Each row is followed by its class number.
[ 42 -25 -28  47 -16 -13 -12 -10 -43 -14  -7   2   3 -35 -37 -13   8 -62
 -55  35   7   3  17  15  36 -27  33  24 -11   6  15 -62 104  -8 -22   6
 -57 -23  15   0  19] => 1
[-37  -5  71  18  12 -17 -36 -23  -2  -6 -15 -10   3   2 -16  45 -46  56
  85   8  28   0 -67  21 -53 -16 -23 -86 -31 -53 -11 -12   6 -16  18  15
  -6  49  39 -59 -12] => 1
[  1  20  23  21 -47  14   6 -15  21  -4 -32  24  11 -12   4  27 -23   7
  72  -5  37  13   5  81  -9 -38   5 -66  11 -20  44  51  -5 -29 -62  35
  11   8  24   5 -53] => 4
[ 26  33  27  51 -37   4   7 -13  42  -9  -8  -1  -6 -27  19   8  -4 -12
  66 -13  23   4  27  64  -5 -30  14 -12   6 -17  20  37 -30 -69 -72  25
   9  22   0 -21 -62] => 9
[ -4  55 -14   9  -4  29  -6 -14 -45  -5  26  30  29 -25  -5  32  54 -83
 -15  25  33 -13 -11  -4   6  39  -2 -39 -53  -6   3  -8   2  -1   6  -1
 -18 -16  -5  66 -53] => 6
[  0  56 -15   2 -24  16 -10 -12 -39 -11  37  53  25   3  -9  58  47 -79
   1  15  37 -34 -15  17  14  24  12 -69 -35 -13   9 -32  26  22  -2   3
 -22 -31   4  65 -36] => 6
[-20  77   8  10 -13  12  21  -5 -53 -24  35  45  14   3  -1  59  47 -71
  13  26  42 -16 -17   0   7  25  -4 -77 -44 -39  -2 -12   8  29  12  -4
  -7  -3  10  52 -29] => 5
[ 28  45  16  37 -16 -10  25   1  11  -3 -26  -9  12 -19  26   6  15 -54
  34 -17  19   4  36  59 -38 -42  32 -11   8  14  25  22 -43 -62 -26  23
 -47  27 -14 -36 -20] => 9
[-75 -34  31 -21  22 -42  17  14  -7  13 -13  -8  -6  60   0   7   1   5
  15  -7 -53   9  14 -16   5  14 -42  20  24 -29  23  28 -17  29  42   7
  22 -27  30  14  17] => 4
[-41 -85  14 -25   5 -30 -13  -9 -34  10  -4   7   2  44   0   2  -6 -12
 -17   8 -55   9  11  -7  20   8 -32  42  32 -36  10  -3  26   5  24  25
  43 -19  42  27  15] => 8
[ 11   3   5  12 -52 -19   1 -28  33   3 -30  18  25  -3   2   2  -7 -32
  36  21   3  -1  40  63  -3 -50  44 -43  20 -41  29  32   4 -83 -61  36
  13  -9  15  -7 -46] => 7
[-23 -11  56  32  19  -3 -21  -2 -19   5   7 -33  -1  -1   0  35 -32  59
  84 -15   7 -23 -70 -21 -33  23 -39 -66 -48 -85  -6 -50   4   8  26  11
   5  53  24 -42 -32] => 10
[ -6  26   1  24 -37  27 -35 -32 -21 -21  44  17  30 -37  29  21 -15   5
  32   0  28 -23  15  12  21   8   1 -48   6 -80  12  -7  12 -22  -1  20
   7  -9  48  11 -25] => 9
[ -3  31   8 -22  24  30 -14 -43  12   5  24 -14  17 -61   9  17  10  25
  -2  36  55 -69  13  14  16  18  22 -22  -5 -34 -40 -34 -43 -31  18   2
 -29  43  12 -12  -9] => 10
[-28  27  30 -16  20  18 -13 -39   6   0  12  -8  24 -25   4  28  -8  58
   7  39  50 -55   5  15  10  -2  -6 -20 -12 -32 -39 -44 -34 -12  42  13
 -16  33  27   3 -11] => 1
[ -1  12  -1  -5  30  10 -12 -31   0  11  10 -27  23 -56   9   1   4  16
 -11  25  52 -62  24   0   1  29   7 -24   7  -4 -61 -28 -73 -24  31  11
 -35  42   6   2 -17] => 4
[-27  48 -11  21  -6   9 -30   3 -16  -9  10  43  28 -24 -11  62  55 -65
   7  19  13 -15  -3 -14  16  22  -1 -56 -30 -43   0  -2  52  28  36 -25
  29 -31  27  54 -29] => 3
[-56 -65  24   9  47 -30  -8  43 -22  13  -4 -14 -17  51   2   3 -21  14
  -6  20 -80   3   6 -10  24  13 -42  43  23 -31  25   5  28  14  34  10
  28  10  33  -1  40] => 10
[-32   0   7  38 -20   6 -38 -48 -26 -25  37  -3  39 -37  34  25 -12  44
  42  -6  33 -36  23   2   2  13  -3 -48   6 -91  15 -29 -21 -41  31  27
  10   3  54 -20 -18] => 1
[ -3  20  -6  22 -52  27 -27 -14 -32 -26  32  22  29 -59  24  23 -20  34
  24  -4  51 -18  -2  -1   4   2  16 -65  -5 -61   4 -30  20  -6   7   2
   4   1  28  13 -21] => 5
[  46  -23  -44   17    2  -25   37    4  -43   -9  -20   -1    7  -25
  -40  -24   39 -110  -70    6    5    0   27    2   11  -14   57   28
   -7   24   33  -53   99   32   -6   -7 -106  -23  -17   -9   40] => 10
[-53 -24  28 -14  24 -23  33  47 -46  11   6   3 -29  59   9  14  23   0
  18 -10 -53  15   2   4  22  32 -33  26  20  -9  34 -14  -9  18  51  18
  30   5  41 -10  62] => 0
[-34   0  47  -9 -20 -18 -11 -12 -49  -2  -6 -23   4  20 -10  14 -35   4
  40 -24   6  -7 -55 -34 -36  28 -28 -63 -40 -53 -27 -28  -8   3  18   4
 -13  57  28 -23 -13] => 8
[ 11  23   8 -15  13  20  31 -49  -2  12  -8 -36  36 -18   3 -15  35   7
  -2  37  44 -59  19   8  -7  16 -11   4   6   9 -82 -52 -58 -36   1   9
 -18  65  10  20 -26] => 8
[ 28  26  25  24 -63 -20  29 -15 -13   0 -36  42  -4 -26  17  -2  -8 -30
  53  -5  35  17  25  73  14 -30  37 -41  13 -21  23  36 -12 -33 -32  39
  -5  10  -1   1 -43] => 0
[-16  26  -4   8  18  13  15 -13  17   0  20 -27   2 -21  -8   8  27  32
 -16  15  15 -37  22 -23  41  22 -17  10 -18  17 -33 -21 -31 -23   5   1
  -9  39  15  16  -8] => 1
[-16 -17  55  20   4  10 -42 -11  -7  -8   6 -14  10 -39 -16  26 -53  43
  62 -11  27  17 -80  -6 -54  -3 -16 -53 -51 -48  -1 -11  29   4  12  14
 -21  27  28 -48 -31] => 9
[-36   4  51  18  21 -18   4  18 -22  -1  -6 -41  -8  29 -12  19 -16  15
  66 -39 -24  -2 -44 -42 -43  23 -52 -46 -26 -23 -23 -14 -11  17  26   0
   0  67  15 -42  -5] => 3
[-18   6  -8  -7  60  35  -1 -26  -8  19  14 -43  48 -65   6  -1   1  20
 -43  52  39 -65 -11  22   3  23  -2 -31 -14   1 -67 -53 -26 -42  23  19
 -38  56  10   4 -28] => 7
[-28 -35  43  15 -10 -19 -25 -12 -22 -10   9 -27   4 -16  -1  13 -45  51
  59 -10  11 -12 -38 -33 -19  26 -24 -64 -30 -64 -36 -14  -2  19  28  25
  -2  36  31 -33 -20] => 4
[-35  65  -1  -1   0  44 -23 -25 -31 -25  72  45  34 -28   5  69  37 -70
  34  41  44 -24 -23  12  10  14   2 -79 -50 -67   6  -7  21  22  17  13
   9 -39  49  53 -42] => 9
[-42 -74  20  15  33 -24   2  18  -5   8 -11   5 -14  33  -7   3  12  26
  16  14 -61  12  22  -1  14   0 -21  60  46 -48  43  22  26  15  41  18
  32 -17  46  -9  46] => 10
[ 33 -10 -11   1 -15 -15 -22  16 -21   0  -1  27  -2 -25 -50   4   4 -75
 -30  28   7 -18 -12  40  18 -21  54 -18   7   2  -1 -35  93  -3  10  15
 -56 -27   6  -3  35] => 2
[-48 -54   0   9  38 -13  -6  39  -4   6  10 -14 -22  49 -12  -2   0  32
   4  -5 -50   8   7 -21  31  21 -42  50  25 -29  41   6  16  19   3   0
  43 -21  32  31  30] => 5
[-15  53  -6  38 -14  29 -69  -7 -28 -23  19  50  18  -7  -5  82  31 -51
   5  28  35 -20 -29   8  14  -8   2 -71 -42 -42  17 -26  44  41  -1   1
   4 -35  17  63 -43] => 4
[-21 -12  70 -19   8  -9   5 -18  -5   1  -1 -30  -2   6 -17  19 -46  38
  78 -32  35  -5 -67  19 -51  15 -21 -88 -25 -36 -25 -29 -12 -12   1   2
  -8  42  14 -56 -26] => 5
[  53   27  -48   -3   -6  -25   32   24  -42   -3  -24    9    2  -14
  -37  -27   25 -112  -70    6   19    6   -2   -2   20  -11   50   -4
  -21   39   13  -55   87    7  -26  -19  -97  -11  -35   12   39] => 5
[ 14 -13  36 -33 -15  21 -27 -52  30  17  -8  10  35 -40  -5  20 -11  56
  10  37  63 -48  11  44  26 -18   8 -39   4 -15 -39 -53   4 -24  13  19
  10  22  18   9 -44] => 0
[-13  52 -19  -8 -28  17   7  -2 -62 -22  38  44  29 -22  11  37  43 -80
   7  29  41 -14   7  -1  18  25  32 -79 -45 -14 -13 -19  13  39  33   6
  -4 -27  24  58 -17] => 0
[ -30   83   11  -16    1   -1   28  -19  -37  -21   15   33   25   45
  -15   49   50 -101   12    8   36    3   16  -12   -2   46  -13  -83
  -69  -32   15  -10   -9   24   33  -17   -5  -23   11   56  -41] => 1
[ 31  26  18  35 -28   6  27  -4  23  -3 -34   5   2  11   7   8  19 -12
  46  -4  13   8  21  57 -20 -39  19 -30   0 -18  28  14 -22 -52 -46  40
   2  30  -8 -24 -30] => 7
[-35  27  44 -10   9  -3  16  16  -7  13  -5 -38 -10  34 -21  22 -32   3
  48 -30 -14 -22 -59 -26  -9  30 -14 -62 -61 -45   2  -7  -4   4   1  -4
 -12  42  20 -40 -18] => 10
[-48 -24  22  -5  22 -13 -10  34 -31  22 -42 -21 -18  70   4   5  -8   0
 -24 -21 -64  12 -12 -20  -4  13 -45  53  10 -13  16  -2 -16   5  27  -8
  35  18  23  17  14] => 8
[ 38   1 -35  -8 -19 -32  17  -1 -56   1 -12  17  17 -19 -15 -21  27 -93
 -57  22   0 -11  10  -7  13 -10  44  15  -8  12  -1 -50  63   4   8  14
 -86 -13 -21  20  24] => 6
[-43 -47  29 -10  -3 -13 -12  13 -23  19 -12   8 -12  64   2   1 -14   1
  -9   2 -66  10  -2  -5  15 -12 -49  47  35  -7  12   4   4   6  15   6
  49 -12  26  30  11] => 8
[-28  58  10  17 -26  -2  -9 -27 -43 -33  18  23  36  12  -2  63  24 -68
  -4  32  31 -20   2   6   8  -2   6 -66 -67 -48  13 -38  43  16   7   4
 -19 -13  24  29 -38] => 1
[-17  66   8  33  48  52 -39   6 -16 -13  53  23  15 -11  15  73  40 -62
  -2   5  33 -38 -44  19   9  21 -25 -44 -53 -17  -4 -51   5  26  23  -3
  -2 -11  -6  35 -51] => 9
[-24  -8  50  28  10 -11 -50  -9   6   5 -24 -35   0 -21 -26  29 -35  29
  55 -19  10 -21 -47 -21 -29   2 -16 -51 -32 -72 -24 -20  23   1  18  -5
   7  44  29 -39 -43] => 3
[ 23  15   6  -1  13  20 -16 -16  18  14  12 -15  23 -58 -14  13  19  27
 -17  35  46 -60  16   9   8  -2  -3 -14   2   5 -57 -50 -14 -20  40  13
 -25  40 -10  33 -32] => 2
[ 20  27  -2  29 -39 -33  33  19   7  -1 -44  21 -12 -13 -13 -16 -19 -53
  30   2  19  13  14  55  11 -35  52 -17   2 -19  39  39  17 -44 -72  21
 -28   4  -7   8 -28] => 5
[ -3  12   6 -45  22  16  28 -27   0  15  23  -4  40 -32  -2   6  12  -2
 -24  48  29 -38  -6  11  13  16 -10 -54 -22  24 -59 -34 -17 -33  17  25
 -30  43  -9  14 -17] => 7
[-30 -43   8 -25  22 -58  25  28  -7   5   8   3  -4  55  16 -21  -5   1
   9  21 -75  22  13 -32   3  30 -28  52  30 -11  -1  25   6 -10  18   9
  20  -4  27 -17  69] => 9
[-16 -27  35  19  -5  -6 -30 -23  -1   3  15 -22  29  -5   2  31  -8  70
  83   3  24 -52 -49   4 -39  11 -12 -64 -12 -58 -30 -43   2  -3  18  21
  -3  26  37 -34  -9] => 6
[ 37  26  34  47 -62  -1 -38 -24  35  -3 -24  41   6 -35   3  15 -18 -18
  46  23  19  15   9  62  16 -73  25  -9   0 -39  40  36  33 -62 -63  32
  -3 -14   0   0 -57] => 9
[ 16   9 -19  41   3  44 -41 -16 -26  -7   8  -7  33 -62  18   3  -4  11
  -4  11  39 -31  12  -2  -1  14   7 -30  -6 -60  23 -34  13 -21  16  -7
 -13  20  20 -12 -10] => 10
[-23 -16  33   3   9 -12 -14 -26 -19   8  -6 -36  26   3 -11   5 -37  35
  42  -3  18 -40 -59 -13 -43  20 -18 -46 -28 -59 -26 -44   7  -1   7   9
 -23  38  20 -31 -37] => 6
[ 48 -17 -28   5  -6 -25  16  22 -15  -5   2  16   0 -44 -29 -47  16 -71
 -38   7   0  16  21 -10  32  -4  44  32  -3  24  -2 -38  76   4  18   9
 -82 -27 -17   1  51] => 9
[ -9  24  14 -15   3  14 -18 -45  28   1  21  -3  24 -34  11  36  -5  76
   7  32  53 -66  -3   4  26   9  -7 -25 -19 -34 -48 -63 -19 -20  18   2
  11  28  21   4 -30] => 1
[  6   4  14  15 -45  -6  34 -14  14  -2 -33   9   4  -5  14   0   4  -8
  54 -15  10  19  28  62  -4 -33  34  -4  14   5  39  41 -27 -48 -59  42
  17   6  17  -9 -45] => 0
[-51 -50  37 -13  24 -24   4  11   9  16   3   0 -10  50  -1   9 -22  24
  12   7 -63   3   3   8  33  -9 -39  53  34 -50  18  11  27   5  25  32
  37 -17  48  10   6] => 9
[ -9  -2  -4  36 -26  17 -40 -35 -43 -15  41  20  46 -51  28  21  16  17
  11  30  25 -34  16   4  13  15   0 -67  17 -85  -1 -35  13 -35  45  28
  -1   0  40  -7   9] => 7
[ -3  16  -8 -28  33  16  35 -25   9  11  25 -23  28 -28  -2   1   4   5
 -31  36  38 -56  25  10  23  11  -9  -9 -18  48 -45 -41 -40 -25   5  12
 -33  37  -1  20 -21] => 1
[-10 -11  34  32 -36  -5 -25 -27  34  -6 -41  11  12 -19   0  39 -23  -2
  53  -2  27   9   7  76 -20 -60  36 -35   4 -57  49  51  10 -56 -61  29
  33  -4  27 -14 -80] => 5
[ 35  -4 -61  13  22 -25  34  18 -38  -8  -5 -15   8 -21 -28 -32  33 -92
 -75  11  11 -17  17 -21  10  11  53  29  -6  40 -17 -54  46  14 -13 -12
 -80  -9 -21  19  26] => 5
[-27  27  29 -30  35  62 -29 -31   5  16  11 -14  23 -46   5  24  -5  37
  -2  33  66 -58  -5  42  25  12  -5 -36 -15 -22 -34 -34 -42 -14  31   9
  10  39  31  11 -39] => 0
[-31 -66  20 -10  12 -17 -27  18  -2  22  14  26   3  12   5  11 -22  52
  18  27 -42   1 -23   6  29   9 -31  -8  18 -57  23  -9  37 -13  37  31
  47 -25  29  -1  29] => 7
[-34 -15  57   7  17  -7  23  -8   7   1  -5 -42  -6  -1 -19  19 -30  32
  52 -27   2   4 -53  -5 -48   4 -35 -32 -41 -12  15 -24   0  -9 -19   3
 -22  60   1 -53 -45] => 10
[-17  12  20 -48  -5   5  10 -29  18  16   2 -11  28 -18  -1  24  -3  46
  13  31  40 -50  26  17  23  20 -11 -46   4 -23 -39 -36 -28 -29  16  20
  -1  45  34  18 -19] => 4
[-12  25  -2   4 -38  40 -38 -12 -20 -20  44  20  46 -25  33  14  -4  30
  18   0  24 -17  16 -10   3   9 -15 -77  -5 -53  28 -41  -3 -35  27  14
   4   7  14  -3   6] => 7
[-35 -10  44 -11  13 -22  11   3 -13  -2  -3 -37   9  19  -9  17 -30  44
  77 -10  14  -2 -59 -19 -42  22 -29 -84 -38 -43 -35 -10   5  16  10  -2
   4  42  27 -19 -12] => 5
[-51 -39  35 -13   8 -15 -14  28  -8   6  17  29 -21  45  -3  25  -7  39
  38  10 -35  14  -5  -5  13   5 -34  18  26 -52  41   9   3  12  31   6
  61 -32  38  20  28] => 5
[-22 -13  28  38  22  -8   1 -14 -37 -10   7 -39   5 -12   3  39 -31  60
  58  -9  21 -15 -64 -17 -42   3 -28 -55 -51 -43 -27 -39  -2  23  18  30
 -14  54  34 -28 -29] => 1
[-13   9 -24  23   2  44 -43 -11 -45 -21  42  14  26 -46  27  10   3  -1
 -10  -3  30 -16  -4   5   9  24   5 -51  -4 -66  32 -17   9  -6  27  15
 -13 -10  19 -14  21] => 7
[ -36   77   15   10   -4   15  -44   14  -46  -16   20   50   19   21
    1   80   28  -70    2   35   13   -5  -36    3    5    7  -13 -114
  -63  -53   10  -23   37   16   29   -1    3    5    9   50  -26] => 7
[ -3  10  14 -28  28  23 -11 -31   0  15   6 -21  21 -27  -1  11   2   6
 -24  33  30 -49   8  16  22  27 -14 -31   3  17 -64 -25 -39 -33  15  14
 -17  47  13   1 -12] => 4
[  2  27  -2  23 -46  24 -47 -19 -48  -7  15   2  15 -28  32  27  23  17
   7 -33  35 -39   8 -10   6  21   0 -44  13 -67   1 -50 -14  -3  50 -17
  -2   7  31  -9  30] => 8
[ 49 -17 -45   1   2  -4 -12  -5 -29  10 -20  -9  16 -22 -38 -25  19 -90
 -84  13   7 -23   2   7  18  -4  41  23  -8  34   9 -53  80 -15 -28  -7
 -81 -13 -15  -4  18] => 6
[  9  -4 -35  11   6 -24  23   1 -19  -3 -24  -3  21 -29 -31 -13  34 -84
 -38   1  20 -13  28   4  -7 -18  49 -17  14  31   4 -11  32  18  19   3
 -91 -16   2  -6  32] => 4
[ -4  33   1 -36  19  10  19 -37 -26  16   5 -24  30 -23  16 -11  23   0
 -20  20  44 -58   0  -5   5  39 -13  -6  -5  -4 -62 -52 -59 -22  25  -1
 -39  49  -4  19   4] => 8
[ -5 -14 -15  31 -20  18 -18 -28 -39 -12  37 -18  29 -76  12 -14   4  -7
   0   6  19 -35  34  -8  30  36  34 -13  -3 -68  11 -13   9 -28  21  13
 -27 -16  41 -16   2] => 10
[ 21  22  -4  26 -59  -4  10   4  20   3 -42   8 -11 -19   3  -8   1 -21
  25 -14  12   1  20  49  17 -28  34  -4  11   7   7  38 -11 -51 -68  12
   4  24   5  14 -24] => 8
